The four nearest rows among all rows above each row, by straight-line distance, nearest first (none for the first five rows):
In the rows, 128 means zero.
1: [ 98 170 156 103 173 128 138  92 119 139 109 124 137 172  81 175 126  74
 136 163 167  67 133 122 153 210 114  65 150  97 168  94 183 107 167 146
  96 107 116 146  36 185 120 150 119]
2: [119 161 133 100 131 116 149 138 105 185 133 136 147 160 104 142  83  94
 140 120 147  64 143 132  97 146 104 103 148 130 121  76 180 142 111 126
 140 103 129  91  94 141 129 139 153]
3: [ 91 115 141 105 193 130 123 109 102  75  74 131 121 148 122 129 119 116
 142 179 157 209 142 120 162 136 122 139 125 171 136 101  76 148 115  92
 107 133 125 226  42 102 115 139 119]
4: [119 169 145 114 150 139 135 111 104 111 108 156 143 150 102 156 138  95
 124 139 163  48  97 132 135 173 124  73 131  96 107  62 130 125 135 153
 116  98  90 162  39 164  89 105 134]
5: [111 124  89 131 146 135  99 126 147 132  96 133 109  83 161 140 185 160
 161 129 114 144 107 134 143 114 140 120 166 150 160 151 160 147 142 126
 160 151  98  96 169 134 127 151 147]
6: [ 90 159 141  96 125 123 114 203  93  44  99 116 159 136  98 130 185 123
  80 105 123 177 140 100 168 128 133 132 142 120 124 144  75 101 128 155
 160 122 109 194 120  93 101 126 120]	3 5 4 2
7: [ 90 100  86 183 121  97  96 138 112 165 133 151 154  89 117  96 146 184
 156 100 104  86 138 102 156 129 168 131 133 149 112 107 152 116 170 137
 132 166 117  85 165 149 171 150 107]	5 2 6 4
8: [ 66 115 105 119 153 130 115 112 101  94 135 125 163  67 147 144 121 144
 164 116 156  96 144  79 103 118 139 170 145 192 154 131 143 114 171  95
 179 119 104 121 134 151 157 162 108]	5 7 2 6
9: [ 98  77 105 176 141 124 101 137 130 101 153 174 114  55 196 111  95 161
 149 135 139 114 143  94  86  89  92 180 143 153 151  88 127 109 139 101
 165 112 146  92  74 128 147 108 115]	8 7 5 2
10: [195 105 118 162 118 142 137 165 139 152 140  91 129 124 126 139 142 154
 106 146 140 119 117 147 149 117 136 131 109 128 140 154 128 133 137 124
 122 154 164 135 205 136 138 125 132]	5 7 2 8
11: [ 87  88  73 171  92 139 119 123 130 109 177 134 142  46 137 108 135 159
 135 109 146 105 126 105 155  73 174 103 139 195 149 108 170 144 165  85
 145 133 155  69 147 138 143 143 149]	7 8 5 9
12: [109 134 174  93 153 129 131  83 116 166 105 139 140 177 108 138 135  91
 169 109 169  71 142 106 136 186 136  76 112 141 105 101 181  80  86 137
 117  96 136 114  59 204 121 147 130]	1 2 4 8
13: [178 146  90 163 147 120 106  79 127 156 121  95  83 155 142 128 107 165
 130 162 108 147 145 152  87 122 109 153 125 101 136 143 142 152  84 117
 104  96 122  92 231 113 181  87 180]	10 5 2 7
14: [120 156 124 103 157 129 140 115 114 165 119  86 122 147  79 144 118  75
 185 152 167 109  92 110  98 193 119  91 132  98 123  61 157 118 134 155
 133  93 166 111 110 178 113 127 104]	2 12 1 4
15: [ 91  85  95 143 110  92 118 135 119 122 174 113 128  47 128 118 116 172
 166 128 153 104 139  95 112  89 151 159 136 148 132 125 139 108 129 119
 161 143  69  97 176  95 172 168 104]	8 7 11 5
16: [119 109 119 152 106 124  94 122 132 113 119  89 120 121 108 150 167 138
 101 154 134 165 124 129 121 156 149 146 153 117 159 157 121  91 117 105
 153 153  85 138 170  93 148 151  98]	5 10 15 6
17: [124 198 158 119  98 153 165 149 113 177 108 135 144 125 115 148 143 106
 129 102 144  76 102 151 169 189 115  74 130 125 141 111 134 112  99 137
 130 133 129 141  54 164  86 121 150]	4 2 12 1
18: [177 171 127 102 145  86 112 160 113 137 109 111 130 155 111 168 180 136
  96 142  84 172 113 155 107 126 138 131 151 117 128 175 107 130 136 133
  94 148 117 134 140 132 123  98 160]	10 16 5 6
19: [ 73 101 139 131 102 132  89 141 111  62 156  97 156  66  94 152 167 150
 154 104 133  99 142  98 107 150 157 140 146 151 188  92 177  78 183 143
 165 137  81 160 124 143 141 145 106]	8 15 16 7
20: [137 148 119 109 136 159 164 148  79  51 101 126 165 158  54 164 187 115
  69 147 161 117 130 140 201 160 147  86 119 113 120 154 119 115 131 143
 113 125  99 165  64 134  83 114 138]	6 4 17 18
21: [212 144 100 155 125 125  98 111 133 179 152  80 126 147 121 155 185 163
 122 128 127 155 118 153 114 142 140 115 116 100 128 155 113 119 119  95
 114 161 108 105 200 133 114 115 127]	10 18 16 13
22: [101 144 127 134 144 113 152 173 108 169 121 104 146 197 101 141 126  95
 113 130 110 115  92 145 141 188 152 117 115 108 115 138 101 120 130 165
 109 139 121 150 101 127  93 116 165]	17 18 4 2
23: [220  95 126 170 184 114 141  65 149 130 108  98 120 143 176 157  99 136
 137 190 141 152 129 148  95 136 116 122 120  84 156 142 162 112 144 125
 100 128 187 164 174 104  93  99  80]	10 21 13 16
24: [ 98 104 106 139 101 121  94 106 108 133 156 124 155  36 126 135 151 178
 130  97 123  97 135 110  95 127 138 150 117 141 168 147 120 107 146 127
 146 146 134  91 164 140 151 193 108]	15 8 7 11
25: [195 102 101 161 167 123 139  70 151 161 136  78 104 120 175 156 102 164
 150 201 121 149 105 176 108 104 110 116 138 112 135 134 157 135 113 120
 128 144 168  88 249 174 104  87 117]	23 13 10 21
26: [188 137 150 157 140 112 115  66 185 149 125 102  97 181 203 139  51 172
 106 189 138 180 152 136  74 109  75 179 113  65 134 160 110 131 113 122
  99 117 170 145 225  90 122  91 110]	23 13 25 10
27: [193 124 115 142 120 135 130  69 146 156 125  92 102 128 149 150  70 170
 132 162 157 112 137 152  87 116  83 116 123 111 136 113 144 131 152  94
 132 139 201 163 177 137 144  84 130]	23 25 10 26
28: [116 150 161 134 138 141 157  93 118  49 132 124 122 136 150 155 130  91
 104 194 185 175 135 151 180 111 140 100 150 155 144 144  96 116 145 140
 143 108 127 201  38  88  97 101 112]	3 20 6 4
29: [ 94 151 130 136 134 138 105 186 122  80 133 128 116 134 113 103 150 122
 109 131 132 180 127 132 140  88 135 160 131 144 151 159 104 147 143 134
 151 117 115 139  75  70 116 140 107]	6 16 28 3
30: [125  62 122 174 126 103  86 104 134 153 125  96 125  42 150 132 157 175
 137 101 107 139 136 104 136  90 153 130 112 178 187 123 183 101 163  96
 171 120 153  91 135 135 109 176  91]	24 11 5 7
31: [117  84  96 180 133 116 109 147 135 139 132 176 140  68 121 111 139 156
 176  79 130  82 139 112 129  94 151 141 131 158 168  87 151 125 156 126
 169 147 130  93 111 142 137 173 125]	7 11 24 30
32: [162 146  87 134 155 111 121 136 158 220 136 123 122 128  70 146 174 173
 147 113 148  77 104 141 120 159  90  65 138 103 111 115 155 122 120 116
 128 148 139  89 221 199 130 130 105]	21 10 14 7
33: [142 118 135 124 155  96 150 155 123 170 135 111 123 141  73 134 161 158
 123 129 125 110 126 117 106 159 117 142 117  90  95 123 150 133 117 142
  93 138 106 122 240 159 106 125 125]	32 10 21 18
34: [113 141 154 100 118 154 140 188 115 168 123 132 133 189  99 149 117  81
 129 123 164  61 121 121 162 156 114  61 101 100 107  99 162 125 120 160
 115 105 111 124  39 163 111 171 167]	17 2 4 12
35: [ 94  70 107 118 160 148 131  72 132 125 144 145  92  83 182 105  66 138
 177 179 170  96 135 130 147  84 100 140 138 158 148  79 125 120 157 106
 166 108 156 124  45  97 165 118 129]	9 8 31 11
36: [104 137 132 149 131 121 116 111 145  98 119  92 122 125 109 151 166 146
 122 131 136 152 120 152 147 115 127 162 130 122 172 140 124 108 172 113
 131 149 112 150 170 108 121 143 134]	16 5 10 29
37: [104  82 119 146 129 111  98 147 131 106 150 118 152  95 112 129 168 157
 138 118 100 129 136 115 147  80 137 175 142 128 139 162 142 122 164 113
 124 142 130 115 138 153 150 135 117]	36 24 7 5
38: [153 139 115 144 120 113 119  87 136 127 145 102  78 152 148 140  86 130
  99 168 152 140 181 176  48 148 122 153 124  57  91 127 126 129 113 132
  89  98 121 122 182 129 136  61 111]	13 26 27 23
39: [120 111 139  87 153 131 111  72  96 178  85 105 155 152  75 172 159  87
 164 136 172  57 128 157 190 178 113  72 112 117 110  85 181 119 124 119
 104 121 174 146  21 197 104 121  98]	12 1 4 14
40: [215 117  88 138 150 128 122  93 163 200 121  86  92 125 143 153 146 170
 125 164 132 165  94 183 113  77 128 120 120  66 117 167 156 127 126 108
 124 130 179 120 240 114  90  92 110]	25 21 10 23
41: [123 142 116 113 124 130 126 134 121  96 123 113 123 148  89 132 194 162
 113  92 119 206 107 139 146 179 144 126 134 144 131 177 106 114 155 162
 140 165 127 163 136 111 130 123 143]	36 18 16 6
42: [116 168 179 115 150 153 156  93 132 133 126 101 139 168  85 141 170  97
 136 137 148  95  92 157 153 176 157  92 153 133  99 105 155 115 148 118
  97 118 108 157  73 137  86 121 131]	4 17 1 22
43: [139 169 169 113 139 145 145 135 139  98 108 103 162 171 105 128 176  85
 108 126 146  89 137 120 145 148 142 104 146 108 105 105 121 102 140 135
 118 149 124 180  51 154  94 124 144]	42 4 20 17
44: [102 152 132 108 127 118 126  51 125 104 131 128 123 161 179 141 121 101
 123 139 107 177 146 120 194 115 146 176 137 138 148 123 108 121 136  90
  95 104 104 160  88 118 171 117 136]	36 3 28 29
45: [139 126 102 115 109  90 129 130 122 104 131 181 125 120 133 120 170 141
 140 133 139 137 119 137 161  96 153 130 135 163 101 133 130 133 149 125
 138 132 129 106 174 133 140 135 144]	5 37 36 10
46: [147 148 137 143 112 118 151 124  87 162  87 134 135 136 126 101  88 121
 149 135 152  64 128 119 117 163 127  83 132 108 108  91 171  96 103 132
 143 133 136 124 108 173  97 157 130]	2 12 17 14
47: [131 149 158  97 123 164 143  92  87 163 119 121 133 142  90 171 133  93
 147 155 148  80 109 112 130 179 122  91 109 120 124 100 199  72 144 127
  89 109 138 130  66 171 129 134  96]	12 1 14 39
48: [167 125 110 180 125 140 118 108 126 140 106  73  87 132 124 129 131 141
 122 124 122 121 142 145  92  96 120 171 156 103 118 122 123 136 143 147
  97 156 176 112 222 109 128  94 133]	10 13 27 21
49: [120 100 178  77 109 122  80  43 138 107 116 174 147 112 154 122  81  88
 128 193 136 170 151 123 161  69 145 129 162 166 170 118 105 134 158 118
 122 115 161 157  60 126 138 127 113]	44 28 35 3
50: [113 133 147 106 136 136 163 162 147  98  92 120 131 178  67 126 208 116
  90 129 112 204 109  94 190 133 147 142  86 111 151 175  85 131 147 125
 117 159  93 150 102 122  79 120 110]	41 6 29 20
51: [127 128 113 127 151 130 111 126 148 161 138  86 109 141  86 146 160 139
 128 130 119 148 151 129  82 184 115 131 161  76 131 146 151  84 138 129
 108 145 131 166 200 114 111  96 115]	33 16 21 36
52: [181 132 124 158 116 126 120 128 147 186 151 119 122 169 145 119 162 138
 130 141  93 142 159 122 116 147 125 160 126  95 140 154 147 127 107 126
 128 155 149  98 203 125 149  90 138]	21 10 48 13
53: [194 156 107 147 139 133 146  86 104 183 139  86 159 146 134 129 145 117
 125 157 164  94  96 143 134 151 121  63 130  87 150  74 169 118 133 151
 117 121 169 100 150 162 133 128 104]	14 46 47 32
54: [ 95 135 147 127 137 133 153 117 112 152 130 151 107 133  96 132 105  82
 167 165 189  49 155 120  99 205 121  49 156  79 170  60 145 144 130 115
 118  85 127 108  19 161 108 121 130]	1 4 2 14
55: [151 142 123  98 139 124 139 182 107 121 111  90 162 167 108 131 199 112
  92 137 107 206 127 135 148  97 130 130 134 124 143 155  91 127 159 142
 145 158 122 146 115 103 106 113 162]	18 41 50 6
56: [174 114 115 150 144 158 131 112 144  81  93  92 107  83 137 156 129 115
  88 151 172 209 117 127 128 131 154 114 161 129 132 155 104 125 135 106
 141 137 113 187 105 118  86 103  88]	28 16 36 29
57: [139 109 134 169 145 113 143 119 103 170 128  87 120 140  88 142 197 178
  93 101  98 133 121 151  86 146 152 111 122  88 117 131 171 127  87 135
  81 141 101 127 230 191 147 102 110]	33 21 51 52
58: [168 129 119 167 120 136 134 120 114 204 125  74 117 162 152 171 183 155
  94 121 112 100 136 154 117 143 110 149 110 107 130 166 169  94 109 129
 100 155 130 112 250 137 140 130  96]	52 21 57 10
59: [ 95 111  89 114  88 124 110 164 113 141 139 149 148  53 148 126 144 196
 136 115 109  99 136 136  95 130 174 162 135 184 117 116 148 136 138 146
 167 137 120  97 151 109 176 171 127]	24 15 7 31
60: [160 141 125 162 151 131 116 118 149 170 101  46 158 162  65 156 142 161
 128 119 154 139 122 142 113 183 127  87 147  86 177 135 167  97 150 111
 122 147  97 128 170 199 115 134 116]	51 21 32 57
61: [118 172 125  92 119 163 119 104  98 123 118 107 129 155 134 151 168 137
 122 140 102 204 104 147 191 112 133 150 123 112 177 187 101 116 168 158
 142 162 112 159 170 120 138  92 140]	41 36 55 18
62: [ 93 127 134 108 126 150 122 143 137  21 121 149  98 105  92  85 109  92
 119 147 142 139 111 102 142 145 119 177 134 112 144 155  76 127 137 135
 106  96  84 154  95 100 152 120 126]	29 6 36 44
63: [130 107 167 119 155 162 168  92 125  45  99 110 117 123 145 155 109 119
  82 189 151 200 129 120 122 152 130 113 153 141 175 145  82  96 128 115
 125  94 118 194  71  90 104 127  99]	28 56 3 62
64: [112 152 130  75 112 127 124 106 127  76 106 141 123 122 173 161  96 100
 112 140 144 173 125 132 159  99 132 147 135 164 133 158  73 126 147 116
 107 103 144 181  67  99 131 111 106]	44 28 49 63
65: [181 131 161 153 139 133 127  84 117 142 139  85  93 145 148 165  71 127
 110 183 151 132 152 145  80 108  95 138 123  90  89 131 153 151 108 112
 107  95 178 109 228 121 132 109  93]	38 27 26 48
66: [ 95 135 118 153 123 116 122 109 120 141  85  89 126  82 114 127 184 152
 122 145 136 163 114 112 139  99 151 146 127 143 175 179 150 117 130 117
 139 144 107  98 149 112  90 129 127]	36 5 16 37
67: [110 120 144 144 148 127 101 109 118 121 137 123 140 122 106 112 150 174
 136 115  82 195 105 121 138 141 139 151 133 144 132 145 152 137 167 157
 131 137 131 131 164 128 170 120 120]	37 41 36 45
68: [155 124 110 162 150 144 122 103 122 161 118  95  97 166 103 133 149 138
 112 124 152 140 118 140 115 144 133 113 118  91 130 113 157  97 133 103
 140 140 138 145 190 148 145 116 113]	51 21 10 60
69: [115 126  67 131 110 119 111 123 120 101 104  94 128  73 136 130 162 159
 130 112 103 134 160 116 136 125 127 117 116 152 134 115 134 123 152 113
 162 154 156 123 149 115 134 151  89]	24 37 5 36
70: [ 86 151 154  70 146 125 128  60  85 190 151 180 145 189  84 139 158  78
 134 126 145  82 128 128 141 153 113  83 126 106 145 109 168  83  88 125
 127  92 134  94  72 195 101 134 120]	12 47 2 1
71: [153 115  97 172 141 127 117 105 166 189 120  87 107 141 155 149 155 155
 115 164 140 157 150 155 121 144  96 125 118  87 111 178 164 128  84 106
  88 141 145 120 236 122 133 109  96]	58 52 40 21
72: [ 66 103 108 145 127 102 102  95 166 110 157 173  87  86 167 146  90 117
 181 161 157 113 182 117 114 124 151 176 146 178 137  89 128 113 112  72
 162  86 173  85  79 147 172 124 102]	9 35 8 31
73: [ 93 136 140  80 135 138 117  44 136  74 103 145 102 158 145 154 117  89
 150 163 155 224 126 103 195 158 126 136 155 154 148 122 110  94 133 119
  94 118  90 145  30 109  90 121 102]	44 64 3 28
74: [202 112 151 168 137 154 170 149 193 151 120  92 126 149 151 133  85 156
 106 146 152 139 131 145  79 156 120 139 107  93 112 157 101 144 119 118
 103 139 184 153 168  99 122  74 117]	10 27 23 26
75: [ 84 120 141 100 126 120 145 127 140  86 105 166 125 128 167 114 129 104
 147 159 159 196 117 143 174 121 152 125 123 176 121 138  96 129 126 109
 118 127 158 157  37 105 112 121 120]	64 3 28 73
76: [134 139 125 102 114 144  97 118 136 148 111  64 130 146  91 142 208 139
 121 133 105 244 112 119 173 112 158 119 107 118 121 191 108 125 138 142
  97 140 123 141 183  94 130 156 152]	41 61 55 36
77: [123 162 159  79 178 144 144 111 105 182  78  76 164 122  50 142 141  86
 138 137 156  30 139 140 182 182 109  46 113 103 161  88 194 118 140 127
 118 154 144 119   8 169  61 130  96]	39 1 47 17
78: [154 156 115  97 135 108 107 167 101  73 118  89 139 192  97 119 196 126
 121 113 112 194 125 115 170 158 125 173 148 117 109 198  86 126 152 154
 116 175 119 144 160 134 120 121 152]	41 55 18 61
79: [202 116 157 136 125 113 117  67 142 174 143 107 114 111 162 123  52 166
 116 168 139 139 160 155  90 126 109 150 123  60 124 113 121 118  97 134
 114 107 161 109 178 111 103  94 111]	65 38 26 27
80: [131 104 128 137 120 133 156 192 116  91 123  72 166  84 102 132 179 164
 105 136 130 179 122 110 171 161 150 111 137 154 150 158 122  94 148 135
 125 136 119 143 130 144  88 111 138]	41 55 66 36
81: [124 146  99 164 134 140 129 109 135 161 116  82 112 177  99 169 126 121
 137 121 124 132 115 115  48 145  78 114 137  96 131 112 188 126 121 115
 136 118 151 130 200 181 130 102 120]	68 51 60 33
82: [132 131 156 107 136 141 127 123 112 128 148 195 147 120 176  75  85  71
 114 130 118 172 134 127 155  88 112 130 120 133 119 143  73 146 107 142
 143 117 125 180  80  92 108 102 131]	64 75 29 49
83: [ 77  94 115 135 144 133  82  95 145  96 127 122 137 117 115 156 165 136
 123 132 134 135 116 108 125 117 160 134 124 132 153 151 151 125 149 127
 172 117 102 119 132 135 155 137 118]	37 36 16 5
84: [170 129 122 165 154 127 112  89 134 102 105  78 109 103 128 114 103  97
 112 178 117 173 143 136 101 138 110 149 139  91 133 171  88 143  94 135
 111 112 135 156 142 125 137  91 159]	38 56 13 48
85: [ 67  79 176  88 132 102 134  65 112  54 127 199  95 130 123 130  44  53
 134 166 122 170 119 118 126 147 103 133 147 144 130 129 116 130 150 136
 112 109 124 171  57 117 138 107  92]	49 64 73 75
86: [143 130 132  85 131 167 131 174 111  74 112 100 144 132  85 162 235 150
 101 139  75 228 130 149 198 160 167 108 116 153 160 155  84 120 177 143
  85 152  99 171 108 100  78 132 122]	50 41 55 80
87: [219  99  97 155 166 116 122  54 158 159 125 119  83 106 172 190  84 128
 133 181 123 169 155 171 100 120 105 167 128 113 117 136 158 151 121 109
 136  97 165 117 203 109 127 117 119]	65 25 23 79
88: [103 158 133  96 151 182 141 107 119 105  89  89 120 169  57 150 220 118
 147 151 150 238 122 125 146 173 147 126 121 138 161 180 137 104 162 111
 115 133  76 185 143 112 119 120 155]	41 76 50 61
89: [110 144 132  86 127 151 114  94 103  71  99 103  89 157 113 170 221 120
 112 118 115 187 131 142 176 160 163 139 165 149 144 156  93 103 156 142
 112 158  82 180 113 122  87 131 134]	41 86 88 61
90: [228 142 108 197 134 152 109  77 175 189 127  59 107 130 188 163 112 189
 145 177 140 121 125 156 138  88 144 119  94  81 132 101 185 164 120 108
 140 110 181 113 242 136 154  78 108]	25 40 27 87
91: [174 134  97 175 155 171 137 119 161  79 120  66 108 136 135 148  86 164
 104 165 118 155 151 166  71 105 123 157 139  88 130 170 114 117 113 124
 117 105 117 152 182 122 138 105  98]	84 38 74 48
92: [176 137 106 164 175 149 120  59 136 174 105  94 115 139 140 130 111 143
 135 152 148 103 122 117  89 127 101 143 128  97 153 159 140 123 102 117
 117 137 138  89 246 134 118  87 128]	13 25 71 48
93: [212 126 107 176 127 142 104  62 165 164 130  81 113 158 166 145  74 123
 104 138 130 155 137 158  81 114 122 122  97  85 123 157 127 134  88 104
 136 103 165 110 197 137 132  90  93]	65 79 87 92
94: [106 161 176 102 130 141 147  90 114 171 118 123 151 178  71 144 132  92
 149 138 165  74 137 112 141 191 137  68 131 136 131  82 190 117  89 126
 116 135 159  99  47 179 108 133  83]	12 47 70 39
95: [129 150 124 128 142  87 102 122 139 180 132  72 110 135 102 117 146 161
 103 118 126 136 150 150  96 178 116 132 139  81 142 161 142 124 146 132
 128 131  60 112 201 136 122 107 156]	51 33 21 68
96: [ 95 152 172  99 143 128 170 162  92 115 126 141 119 149  66 143 114  89
 116 134 198  55 113  98 142 213 122 110 114 125 135  61 165 130 112 152
 105 106  98 166   1 160 108 134 140]	4 34 1 54
97: [153 122 145 130 133 146  94  42 152 160 135  94  70 119 165 212 109 141
 137 163 138 196 122 154  89  96 106 133 132 103 141 139 113 137  93 116
 105 122 155 140 215 126 125  93  97]	87 65 93 25
98: [115 117 108 117 112  91  71  97 104 164 162  35 119 120 132 144 218 176
 135 102 146 143 122 107 151  96 108 145 173 167 188 157 160 106 149  92
 132 153 118 104 225 143 129 102 131]	66 36 5 37
99: [152 145 129 114 136 152 127 134 124  88 109  96 154 165  69 161 210 145
  94 129 108 217 103 130 180 159 147 133 129 120 162 190 116 117 129 134
 117 146 110 172 156 125 119 143 148]	41 76 88 78
100: [172 139 134 166 130 143 129 120 150 212 124  88 151 140 126 112 180 161
 154 114 134 105  92 158  80 170 127  67 136  73 118 135 165 122 116 115
 113 164 111 128 226 165 120  95 124]	32 21 57 68
101: [103  82 115 167 149 134 113  89 146  54 110 166  86  41 153 139 101 163
 134 136 154  72 137  69 146 109 144 140 116 168 165  70 132 111 144 109
 137 113 144 129  44 106 121 123  78]	9 35 72 31
102: [111 143 126 125 142 106 105 158 105 198 143 122 131 138  68 152 158 141
 145 118 123 110 111 154  89 180 118 125 149  84  97 126 172 100  90 184
 109 144 127 119 215 159 117 104 155]	33 51 57 95
103: [109 152 115  85 151 146 118 127 100  84  98  99 123 165  59 183 160  89
 126 160 127 222 118 167 182 142 176 154 131 129 146 217  97 112 157 114
 122 157  94 172 178  98 107 119 128]	99 88 61 89
104: [ 68 158 138  98 158 148 175 151 104 170 102 117 183 133  87 138 140  67
 131 135 184  35  95 148 129 216 106  65 143  95 151  45 144 113 132 159
 115 102 119 141   1 168 115 144 136]	96 4 1 54
105: [ 84 137 141 149 157 138 142 121 125  40 123 113 147 124  87 152 173 136
 111 120 124 165 147 104 133 162 177 128 140 160 148 159 122 114 143 126
 164 157 110 146 110  94 147 134 156]	41 83 36 16
106: [ 58 118 126 112 130 108 115 103  62 125 132 105 129 118 102 129 188 109
 166  92 112 169 132  97 103 125 136 176 140 137 151 153 133 111 131 152
 119 108 104 118 162 150 154 126 109]	67 83 37 66
107: [210 137  97 176 135  94 144  93 167 190 132  87  98 134 168 163  98 124
 120 173 162 130 137 138  87 119 121 132  99  76 115 144 147 119 112 102
 119 126 143 115 218 130 144 105 111]	93 71 65 92
